Each row is followed by its class.
[ -7  20  13  50  -6 -26 -11 -18  -6 -42 -21  71 -17   0   2   2  57  12
 -18 -16   1 -20  19  36 -27  -5 -34 -63  32   1 -24  24   5   1 -54   9
 -22 -29  17 -15  18   8  -7]	<168>
[-17  -6 -14   3  58   5  34  37  18  -5 -12   9  -1  13  22  -3   8 -38
  14 -19 -18  -4   6  -8  -4  20 -14 -48  13 -13 -27 -10  42  -2   4  -8
  -6  29  32  22  35 -33 -24]	<138>
[ 17   3  22  25 -23 -43  11  25 -18  19 -36   3  15  -5  12  -1  -6  -7
   4 -12  -8 -19 -23  16  18  18  22  -3   3  23 -19  57  -2 -30  11  24
  43 -18  35   8  -6 -29  38]	<168>
[ -8  17  -2  13 -14  18  15  46   2 -29  -4   8  28  42  23   6 -31 -25
 -44   2  23 -64  23 -10   0 -40  22  -4  15 -16   9 -47   2  -2  21 -11
  13  14  24  23 -11 -21 -26]	<73>
[-13  -5 -27 -22   1  23  38 -39   5 -33  20  38 -24 -12 -44 -28   6  51
 -34  -4   9 -35  28 -20  14 -36  15 -21   2 -42  27 -12  51   5  -1 -16
 -31 -16 -10 -37   7  -7 -25]	<183>
[  6 -25  -4 -32 -28 -37   7 -25  -6  23  26 -16  25  42 -18  37 -14  -5
  42  15  16  34 -50 -24  -3  27 -16  20  29 -31  19  40  -7 -33  41 -19
   9   8 -30  27 -17 -16 -10]	<195>
[  7  37  32  29  12 -25  11 -17  11  24  10 -13 -24   9  27 -13   6 -18
  -3  15 -15 -39  -5 -36  20   3   7  18  -5  25 -17   3  28  -9 -23 -10
 -27   5   6 -57  12  10  38]	<89>
[  6   6  29   4 -16  39  11 -44 -28  -2  -6  20 -19 -25   6 -18  18 -20
  -9 -16  27 -13 -38  -3   7 -21   9  29   6  14  25   9 -33  36 -37  11
 -19  -6  -9  -5 -31 -10  -4]	<30>
[  2  -4 -28  -9   2 -23  -4   0  51  11  -6  -1 -16  16 -93  -1   9  19
 -17  -7 -13   3  18 -12 -36 -25 -16 -28  14  12  12  13  28 -23  40 -17
   0  -6  18  10  -6 -32  22]	<152>
[-17  12 -46  39  36 -29  54 -12   2  -3 -19 -31 -32 -24   0 -24  28   5
  12   9   2 -78   7 -17  -4 -26  22  34  24  46 -11  44  46 -35 -65  -1
  42 -25  -4  35 -15  -2   9]	<103>
[  8  77   4  11  -6  -2  22  17 -14 -17 -40   7 -36 -15  28  57  30 -19
  -8 -56   3 -52  18  36  -3  22 -21   7  37   6 -25 -37   7  31  36  12
  31 -19  47 -37 -31 -15  98]	<103>
[-13   8 -26   6  -1   1 -19  -7  14   6   3  25   1 -25 -30 -16 -21  30
 -53   3  23 -15  33   9   3 -36  30 -56 -18 -32  64  -3  40  -9 -55  10
  17  20   6  45  -2  -9 -27]	<30>
[ -4  46 -22  16  -2   5 -21  12  25 -21 -11   3 -38   8 -46  -2  58 -43
 -39 -12 -16 -25  -1   5 -32 -13 -22  -3  54   3  13 -19  20  25  -3 -20
  -3 -40  16  -1 -15   4  71]	<152>
[ 10  -4 -45  12  29   7  41 -66 -17  -5 -39   6  -1 -29  -4   1  50  29
  -7  10  -5  -5  21  36   5   4  -7 -80   3 -18  21 -33  41  16  -9  41
 -16  -1  12 -11  27  -2  21]	<195>
[-19  -1  -4  11  -8  15 -12 -32  32   6  -8 -27  20  -8  12  17  39   3
  48 -13  23  -7   1   2 -14  26 -28 -15  11 -23 -23 -14 -12  68 -13  43
   8   0  12   7  15   0 -13]	<103>
[-19  11  -8  15   3 -25  15   2  10  -6 -18  11 -37  11  11 -29  29  16
 -13  17 -13  -9 -10  -2   5 -12  23  60  23  -8 -36  97  56  58  24  -2
 -26 -66 -49 -42  23  27 -22]	<103>
[ 10  28   7  19  15 -22  -1  16 -35  -2   0  13   9  -7  21  20 -22  -8
   9   8  11 -15  26  26  10   2  11  22   5   2 -14   2  20 -23   4  -7
   8   5  27 -26 -23 -41  15]	<73>
[ -9 -17   2   0  15   7  17  17  27 -16 -11 -21 -16   4  11 -16  33 -20
  31 -25 -10  -3  19  65  11  17  -6 -50 -23 -10 -30  -6  33  14  14   1
 -20  36   4 -32   6 -32 -33]	<138>
[-32  19 -14  35  21 -23  25  -6 -25   7   6  11  20  41  48  15  26 -21
  49  -1 -28 -44  -2   5 -30   2 -28  17  30   3 -35  38  51  -7  53 -24
 -11  31  -2 -53   5 -14  -8]	<138>
[-28  38  18   2   9 -15  31 -16  -3 -35  35  17 -68  -5 -20 -20  43 -13
 -18 -27  20 -27  -2  -1  19  -7  36  48  13 -11  -7  57  49 -24 -18 -22
  -1 -27   8   9 -18 -12 -50]	<183>
[ 24 -26 -42 -18  19 -43  48   8  23   2 -20  -6  -3   6 -54 -16  -9  25
 -39 -10 -40  -6 -13  15  20 -10  16  -5 -20  12 -72  16  10 -18 -36  24
 -15 -13   8 -18  29  54  10]	<195>
[-14  24 -53 -23  33 -37  29 -32  26  -2  -2 -30 -46 -25  12  58 -17   6
 -39 -10 -41  23  -6  25  22 -29 -17  26 -10  46  12  -7  10  -3 -46  -2
   5  -2  -4 -14  -1 -13   7]	<103>
[-25 -26 -30  -5   9 -17  12 -43  38  23  -9  -8  36   8  33  77  -4 -23
  -2  11   8  15   5   8  -3  13  24 -93 -26   2 -45 -16  31   6  33  57
  -5  24   0  44  39  -1 -50]	<103>
[ 15  19 -32   1  40   3  29  29  20 -15 -11 -55 -59  53   8   6  39 -74
   7   1 -12 -17 -10  -8 -20  32  15   0  14 -20 -21 -20  42 -39  15 -22
 -28  -7 -29  11 -21  12   9]	<195>
[  4   3 -23 -42  -6 -22  23  16   2 -48 -25  -7 -19  -9  28  -1   3 -10
  -5  12 -20 -10 -26  28  48   0  17  41   5  24   9  -4  32  -2  17  -7
  -1 -44 -26   0   6  16  -4]	<152>
[ 16  -2  22  -8  10   3 -26   9  22   0  12   3  -2 -21  12 -19  -1  -1
  -2  14 -14  38 -13  -6   5  14 -27 -30  10  19  21 -42 -19  24 -75   1
   0 -10   0 -31  16  29  60]	<89>
[ -8  -4 -13  -3  25 -15  66  23  -8 -18   5  29  -3 -16  -2 -18  19   4
   5  24  30 -23  30  35 -14 -37  59 -52 -38  -4  14  -7  29 -41 -13  -8
 -10 -10  16   2   4   9 -68]	<195>
[  0  48  -9 -11  -1 -30  30  42   3 -28 -15   8 -35  46  15  19  13 -17
  11 -20  -5 -29  16  11 -16 -10 -35  34  37 -13 -36 -23   5  -4  21 -12
 -14 -11  30  31   3 -28 -33]	<67>
[   5   16  -17   -7   -6   37  -24  -18    3  -29  -10   10   -7  -18
    0  -22   23    3   13    5   20   12   -2   51  -29  -31   -7    7
  -16    7   20  -16   -8   40  -14  -11  -30  -31  -16   10   -9   -8
 -108]	<152>
[ -1   8   5  -8  43 -34 -51  33  -1  25  22 -15  23  22  -8 -56 -13 -37
 -36  20  13 -31   6 -33   7   2  32  35   8 -11 -36  33  17 -42  47 -11
  21  24  32  39  32   2  20]	<73>
[  7  21   4  -6  10 -46 -15  21  -9  12  13 -35  -2  23 -25 -20 -57  -2
 -12   8 -17 -32 -10 -27  26 -29 -23  32  37  11  -1   3  -6  -3  16 -52
  28  12 -16  12  -9 -13  62]	<73>
[  6 -12  40   3 -43  -8 -24  42 -30 -12 -10 -33  11  46 102 -27 -58 -65
  41 -12  23 -58 -32 -23  40  -2  40 -12 -24   3 -39   0 -11 -18  13  -5
  33  49  24  55   7 -39 -26]	<138>
[ 29  50  34   1   5 -26   6  29 -13  -2  13   8 -35 -27  61  -6  51 -17
  35 -36  43  -2 -10  24  13  18  10  15   4  -2  39 -58  48  26 -35  16
   1   1  21   4  13 -28   4]	<89>
[-12  42  -5  45  -5 -30 -41  -6 -48 -10  -2  14  43  34   3  -3   9 -35
  16  -7  15 -66  -3  20 -15   4 -23  62  59   0 -80  20  15  -8  20  -1
  40  20   7 -12  -9   9  30]	<73>
[ -8   8   2  24  20   3  58  -5 -48   0 -48  -7   9 -12  22 -51  20  10
  44 -11 -31 -68 -32 -12  20 -15 -25  41  46  38 -26  37   0  28   3  -5
  14  -8  -7   4  21  13  49]	<138>
[ -4 -28  24  -6 -64 -11  16  73   8   1  -9   4  34  21  24  22 -34 -37
 -29 -24   6  -7 -28  15  18 -53  45   4  -8  -6   5 -34 -33  25  21  35
  25  26  -1   4 -12  -3  45]	<168>
[ -4   7  18   6 -10  12  -6  20   5  -1   1 -12  -6  -1  40  18   6 -45
 -16   0  12 -19  -3  19  14  13  25 -46 -30 -13  26 -25  11 -13 -48   7
   7   4   0  44   9 -27 -62]	<183>
[ 34   7 -35 -22  21 -17  -9   5 -20  -4 -30   3   3   7  10 -39 -23   6
  29  14 -15  -7   3   2   0 -26  -7  -2  16  35 -38   5  23 -16  22  -7
  21  -6  28  16  14 -20  33]	<67>
[ 36  -8 -17 -24 -39   7 -19  21 -34 -26   7  15  13  12  27 -56 -25  14
 -41   6  14 -18  -9  -9  -2 -30  16  -1  -3 -23  42 -18  -9 -20 -31 -15
 -15   8 -10 -16   4   8  26]	<67>
[  1  21 -20 -22   3 -16  23   7 -16 -22  -9 -11   7  14  14 -11 -34 -27
 -17 -25 -20 -20 -35 -22  26  10 -16  52  21   3 -59   1 -25 -10 -21   3
  10   3  22  32   9  23  -5]	<67>
[ 66   6  36 -47  -3   3 -46  18  16  21   2 -11 -28  22   1 -37  -7  38
 -56  -6 -11  19  -9   9  -8   0  12 -15 -46   1   5  -1 -53 -22  -8  -1
 -58  -1  32   6  13  10  -7]	<30>
[ 22 -21  -1  10   1   0 -51  18  26   8  -2 -26  20  -9  35 -22  47 -18
   4 -21  -4   5  -1  56  10  40   0 -17 -16 -29 -12  35  27 -26  -8  12
 -13  25  -1 -10 -24 -19 -17]	<168>
[ 18   6  15  73  12 -15  15  46  19  38 -16  -6   8  -6   6   8 -15 -38
  57  -7  -1 -54  13 -20 -23  22 -15 -61 -24  -7 -32   1  17  40 -82 -14
  -4 -17 -17 -19 -21  13 -21]	<195>
[ -2  30  -9   7  61 -11 -32   6 -29 -14  -7   5  -2 -16  -2  -3  -5  16
  21   0 -10  29  30  44 -13  12 -39  55  31  13 -43  31  -3 -36 -13 -13
  16   5  17  17 -25 -16 -14]	<73>
[ -1   1   6  -5 -18 -45  -9 -61  -5 -17   8  86  24 -27 -11  21  29  54
  37 -24  12  27  16  27 -13  23 -64 -18  13  14 -11  54  15  29   3  20
 -14 -21  13 -54  20   1 -20]	<67>
[ -6  48 -38  -1  14  -8 -15 -27 -17 -21   3  42 -14 -23 -24 -16  24  22
 -39  -3   8  12  39  43 -19 -12  -6 -36  24 -26  13  18  39  -9  -3  -7
  -3 -19  33  24   1  -6 -17]	<67>
[ -4   5  27 -18   2 -32   3 -10 -14 -32   4 -28 -54   6   6 -18   3 -19
  12 -20  -7   3 -29   1  17  35   5  67  32  11 -47  27 -34  -1  59  27
  24 -20 -14 -14 -23  32  62]	<168>
[-32  22 -23 -28 -12  35  19 -49   4 -13 -33 -32   2  39  -4  24   4  17
  21   7 -10  -7   3  11 -18 -34 -13  12   2   1   8 -37 -24  -8  71  23
  -6  26  12  15  -9 -11 -19]	<30>
[ 14 -21 -19  -6 -16   6 -14  21  -9   4 -12 -25  39  10  37 -17  28  17
  14   2 -17 -48  14  24  19 -20  19   1 -24 -19 -17 -31  40 -37 -19  26
  -4  48  11 -24  14  -2  43]	<183>
[ 12 -23 -20  25  47 -16   6  39  15   4  15 -51 -47  24  -6 -47 -20   1
 -60  12 -23  20  15 -19 -32   0  37  -9 -11   8  20  37  30 -37  -8  -8
 -14 -17 -23  23 -18  -9 -35]	<73>
[ 22  28 -16 -11  24  16 -16 -16 -15  -4  -6 -31 -46  -7  12 -63  56  23
 -36 -11 -19 -18 -15  -2 -22   2   7 -21  26   6  52  27  27 -14  31 -20
 -17 -34 -16  31 -30  37  50]	<30>
[-11  -7  -5 -11   5 -27  -4 -20  -4  15  26 -10   1 -14  33   5 -23  23
  22  23   9  21 -14 -26  -9 -20  10  39   3  18   7  38 -16  19 -18   8
  25 -19  13   3   1  -7 -10]	<103>
[-41   2 -26 -39 -13  26  33 -20  34 -25 -11 -35  29  36  23  26  30  31
 -41   5 -25  28   2  31 -20 -24  12 -11 -10   1   2 -14 -34  -7  68  33
   0  21  60 -27  20  14  -8]	<103>
[  3  17   9 -28 -28 -14  44   4 -20 -15  23 -30  -4  25  55   7 -16 -19
  27  -4  -9 -10 -35 -26   7   5 -34   1  22 -19  34 -53 -32  45  28 -25
 -18  -8   6 -26  -5 -18   6]	<67>
[  5  12  30  37   6 -11  10 -40  -7  -3  31  45  10   5  -8  10  -3 -11
   3   7  28 -12 -11 -30 -34  19 -23 -78  49  34   7 -20   3 -20 -40 -15
  35   9   3   2  -9   9  28]	<89>
[-24  52  -5 -37  29   1  -9 -17  -9 -20  -5   0 -35 -14  32  -3  26  13
   3 -27 -29   0  -8   1 -11   0 -58  12  12   6  32  -6 -21   1  21 -27
 -18 -21  40  -1  -8  -1 -16]	<30>
[ 20  27  42  12   5  34  -4 -11  17 -33 -22 -49 -16  21  36 -17   9   8
  22 -44 -12  18 -24  -9  25  39 -17 -21  -9 -17  -5   0 -27  -5 -31 -12
 -25  44 -12   4 -11  21   7]	<168>
[-37 -34 -50 -22  39 -39  14 -17   7  -4   7   8  18 -16 -30   5   5  24
   9   9 -34  39   4  16  -4  -7 -10  39  13   2 -34  35  47 -33  33  16
   1  18  -6  -8   6   8 -15]	<152>
[-12 -16  27 -31 -11   2  -6  11  16  -3  -9  37  -1 -25 -24  -3 -29  13
   7 -25  19  33  -1  -1  13  -7   5 -38 -10  11  11  33 -24  30  12   9
   5 -18  -1  71  25   8 -25]	<138>
[ -1  16   4  23  13 -19  52  54 -28   3 -35   7  20   6  31 -30  -1   2
 -10 -14  -5 -33  20  21 -24  -4  16  -7 -18   6 -10 -13   5  -7  18  35
  22  26  36 -13  33  -2  -7]	<67>
[-31  36  -3  61   0  22  -6   7   6  -1 -40   7   7 -21  50  14  17 -12
  17 -41   5   1  25  37 -23  29 -39 -46   1 -20  -1 -37  39  56 -25  51
  30   0  31  11   3 -36 -86]	<89>
[ -2 -13 -46  -6 -23  32 -31  -9  36 -21 -44  -6   4  10 -53 -25  -5  24
  10 -26  24 -30  28  -2   6 -69  -2   7  13 -19  -7 -27  47  15  19  12
  10  38 -18  68 -12 -28 -14]	<152>
[  7  13   3 -35  -2  -3   3  -4  10  -9   7 -16  16  50 -22 -12  19 -12
  35  37  -9 -26 -26  17  19 -30 -21  33  39   1 -22 -30 -34  12 -23 -31
 -19  28  -1   7  50   9  39]	<138>
[ 40  -3   4   7  -6 -10 -55   2  15  13  -7  -8 -11  29  43 -12  13 -29
  10   0   7 -50   9  39   1  69   5  -8 -22  -2 -30  60  54  -8  62  -5
 -22 -11 -43 -19   3 -11 -54]	<138>
[-18  34 -10  -1 -30  -7 -33  -9 -17 -18 -29 -10  24  19 114  28  32 -17
  -3   3   5 -38 -10  24  14 -17  15  35  -8   9  -3   3  17   6  22  26
   6  17   3  -9  28  20   9]	<103>
[-21 -60  17  31 -28 -51  32  38  22  44 -11  28  49  -7  -6  -7 -12  36
   8  14  -7 -23  13 -10 -21 -84   2 -36 -28  26  45   9 -17  24  -8  33
   8  17  -3 -26  34 -23   9]	<168>
[  2   2 -20  -8  11 -21  19  60  16   9  -3 -11  20 -14 -45  19   9  27
  47 -46  22   5  22  -6 -37  -4  -6 -39  29   2  27   2  38 -27  53 -13
  24 -21   0  97 -43 -15  17]	<73>
[ -9 -24 -12   0  12  -5  47  26  -5   1  -7 -18   6  15 -11 -33 -19 -31
  12 -10  -3 -15 -39 -33 -22 -36  14   2   6  29 -17   6 -24   0   3  -4
  37  -4  -1  23 -11  26  -4]	<195>
[ -2  36  36 -19  -4  38  14 -41 -15 -38  -1  -6  -8  -5  49  13  14 -12
  21   3 -10  43   3  37  15 -12 -12  -6 -18  15 -14 -36 -61  30 -10   2
 -44  25  39 -57 -11   7  18]	<67>
[-12 -15  12  -8   2   7   3  16  31 -14 -31  33  17  14  39  26 -30  18
   1  18  -7  22  11   5  -6 -48 -27 -58  -6  27  17 -28 -18  50 -10  -6
  13  21  -4 -36  43 -19   4]	<103>
[ -9  31  30  29  20 -17  18 -16 -10  -8   0  49   3  -9 -15  11 -14 -42
   6   0  20  -6 -24 -25   5  27 -15 -44  36  -4   9  10  -5  14 -30 -22
  31  -6  14  -7  20 -27  11]	<168>
[ 13  27  16  19 -11 -22   8 -28 -17  24  14  -8  19  -5  42 -14  56 -25
   1 -16  15 -43 -35  13   8  59  -9  25  10  -8  -9   1  29  -5   1  21
  -9  -1  18 -37  14  -7 -22]	<89>
[-13 -25 -24  -8   3   0  29  18   6 -22  -4  14  12  38   8   7 -29  -7
   7  11  13 -10  12 -29 -27 -69  13 -30  -9   6  19 -69  -6  -2  -2  15
  21  43   5  -3  19  12  19]	<195>
[ 28 -24  43  15  -1 -12 -23  26   4   6  -4  45  19  43  60 -14  -9  14
  26  42  14 -68  29 -21 -19 -52  -1 -15 -12  37  -9  -9  -7 -29 -26  -5
  -9  38  31 -29   4 -27   2]	<30>
[  1   2 -26 -15  11  21  12  23  22   5  25  -4  19  17 -29 -20  -5 -49
  14 -12  46 -45 -16 -14   6 -19  16 -17  33 -34  27 -26  40   6 -11 -39
  28  41  -2  82   5 -49 -36]	<138>
[ -9  26  20 -12   7   5   5 -66  -4 -10   7 -12 -10 -10   8  21 -19 -10
   0 -18   0  15   1  59  44  37  22 -20 -27  12 -44  33   0   1  41  13
   7  34  26  -9  -7  -8 -36]	<138>
[ 33   6  28 -15 -22 -48 -25 -18 -25 -14  22   8 -40  26  25 -15  23  40
 -24   1  -4  -4  -1  23  13  31  22  26   3   2   6  63  14 -34  27   7
 -30  -2 -15 -29  18  31  57]	<138>
[ 11  -3  16 -24   9 -21   9 -60   1   5  13  16  -5  25   9  -2 -17  -4
   9  24   0 -24 -30 -35  17 -33  -1 -16   2  45 -19   9 -13 -14   4 -15
  -7  12  40  -8   8 -29  -9]	<30>
[ 23  10  -5  -8 -15  11 -44 -24  15  -9  -8 -21 -11  32 -33 -17  28   5
 -29  -2   4 -14  -9  12 -43 -10 -25  37   9  29   9   9 -42 -45   5  -8
  -8   7   2  31 -13  -1 -20]	<152>
[ 10 -10   2  13   2  -3 -43 -47  -1  24  31  -8  15 -33 -19 -37  21 -13
  33   3  46 -29  -6  -1   5  11   9  29  14 -31 -16  14  -5  33 -18  29
   6   4 -17  21 -12   5  -4]	<168>
[ 43  16 -24 -20  14  33  32  42 -24 -15 -13  30 -29  -4 -22  -1 -25  -3
 -79 -18   2 -13  30   4 -41 -30 -13 -40  25   2  57 -72 -28 -48  -6 -26
  -6  12  12   8 -36 -25  74]	<67>
